Here is a tiny trained network, its code and every weight. The questions are about switching its units off for an input and a class, where a switched-off unit gives its printed mean instead of its output.

import numpy as np


def w(rows, s, z=0):
    codes = np.array(rows[::2]) - 128.0
    scale = np.full(codes.shape[1], s)
    scale[-1] = z or s
    return codes * scale


def f(y):
    return np.maximum(y, 0)


def log_softmax(a):
    a = a - a.max(-1, keepdims=True)
    return a - np.log(np.exp(a).sum(-1, keepdims=True))


def net(x, mask):
    res = np.array(x, float).reshape(1, 3) / 4 @ E
    y = f(res @ A[0][:, :-1].T + A[0][:, -1])
    res = res + np.where(mask, y, B[0][:, -1]) @ B[0][:, :-1]
    return log_softmax(res[-1] @ U[:, :-1].T + U[:, -1])


A, B = {}, {}
E = w([
[204,113,97,67],'x0',
[140,144,254,104],'x1',
[180,166,146,182],'x2',
],0.012)
A[0] = w([
[115,116,123,168,166],'neuron 1',
[91,115,72,164,126],'neuron 2',
[199,110,65,81,78],'neuron 3',
[218,124,144,118,228],'neuron 4',
[123,120,66,170,223],'neuron 5',
[57,113,102,90,74],'neuron 6',
[137,112,81,55,246],'neuron 7',
[65,123,173,148,226],'neuron 8',
[147,143,127,169,130],'neuron 9',
[149,116,129,4,253],'neuron 10',
[111,149,105,132,100],'neuron 11',
],0.02,0.0026)
B[0] = w([
[76,141,145,149,169],'neuron 1',
[103,116,68,219,214],'neuron 2',
[58,200,61,56,241],'neuron 3',
[228,227,139,198,241],'neuron 4',
[41,124,92,199,227],'neuron 5',
[142,17,154,150,188],'neuron 6',
[86,107,20,83,220],'neuron 7',
[48,126,230,101,210],'neuron 8',
[119,100,174,180,175],'neuron 9',
[223,89,82,5,247],'neuron 10',
[120,123,116,160,155],'neuron 11',
],0.027,0.013)
U = w([
[101,188,47,93,65],'0',
[61,127,218,120,253],'1',
[139,168,179,219,178],'2',
[185,161,166,105,139],'3',
[114,2,57,120,52],'4',
[48,107,90,231,46],'5',
],0.0083,0.0021)

Each question gives the input, the list of numbers given to net, and the class t.
The units are the neurons (one row each of A and B). Each row of codes is followed by its name. A weight is (code - 128) times the scale printed after its matrix; where a second scale follows, it is the last column's (A, B and U).
mask holds one flag per neuron, in row order. A switched-off neuron (its flag False) gives its mean, the last column of its row in B, instead of its output. The means were averaged over made-up inputs and are rounded, as every weight is.
A unit's drop is (log p(t) with every unit on - log p(t) with that unit switched off) / (log p(t) with every unit on - log p(t) with every unit switched off).
The circuit of an input: a set's keep is (log p(t) with only the set's units on - log p(t) with every unit switched off) / (log p(t) with every unit on - log p(t) with every unit switched off). Starting from all 11 units, units are removed one at a time, each time the one whose removal leaves the highest keep (on an exact tie, the one counted first), for as long as the keep stays at least 0.8.
circuit, biggest first: the units of the circuit, biggest drop first
most important unit: the unit with the biggest drop
top k neurons: the k neurons with the biggest drops, biggest first
drop when u is switched off: that unit's drop, to one decimal
input [5,5,0], class 3: circuit, biggest first => [neuron 4; neuron 5]
input [-6,0,-8], class 1: circuit, biggest first => [neuron 8]
input [-2,3,4], class 2: top 3 neurons => [neuron 10; neuron 3; neuron 7]
input [-1,4,-5], class 4: top 2 neurons => [neuron 4; neuron 10]
input [0,-1,4], class 2: circuit, biggest first => [neuron 7; neuron 3]
input [1,-6,-3], class 5: top 3 neurons => [neuron 5; neuron 10; neuron 2]
input [-2,-4,-6], class 4: top 3 neurons => [neuron 6; neuron 4; neuron 7]
input [2,-6,-3], class 4: top 2 neurons => [neuron 6; neuron 4]
input [4,0,8], class 2: top 2 neurons => [neuron 10; neuron 4]
input [6,-7,-7], class 4: top 2 neurons => [neuron 6; neuron 4]
input [5,8,-5], class 3: top 2 neurons => [neuron 3; neuron 4]
input [-3,6,-8], class 1: top 2 neurons => [neuron 8; neuron 7]
input [2,8,4], class 3: top 2 neurons => [neuron 5; neuron 2]
input [3,-8,8], class 5: most important unit => neuron 5
input [0,6,-8], class 4: top 2 neurons => [neuron 10; neuron 4]
input [0,-4,1], class 5: drop when neuron 10 is switched off => 0.1
input [0,4,-6], class 4: drop when neuron 4 is switched off => 0.2
input [4,4,0], class 3: drop when neuron 4 is switched off => 0.1
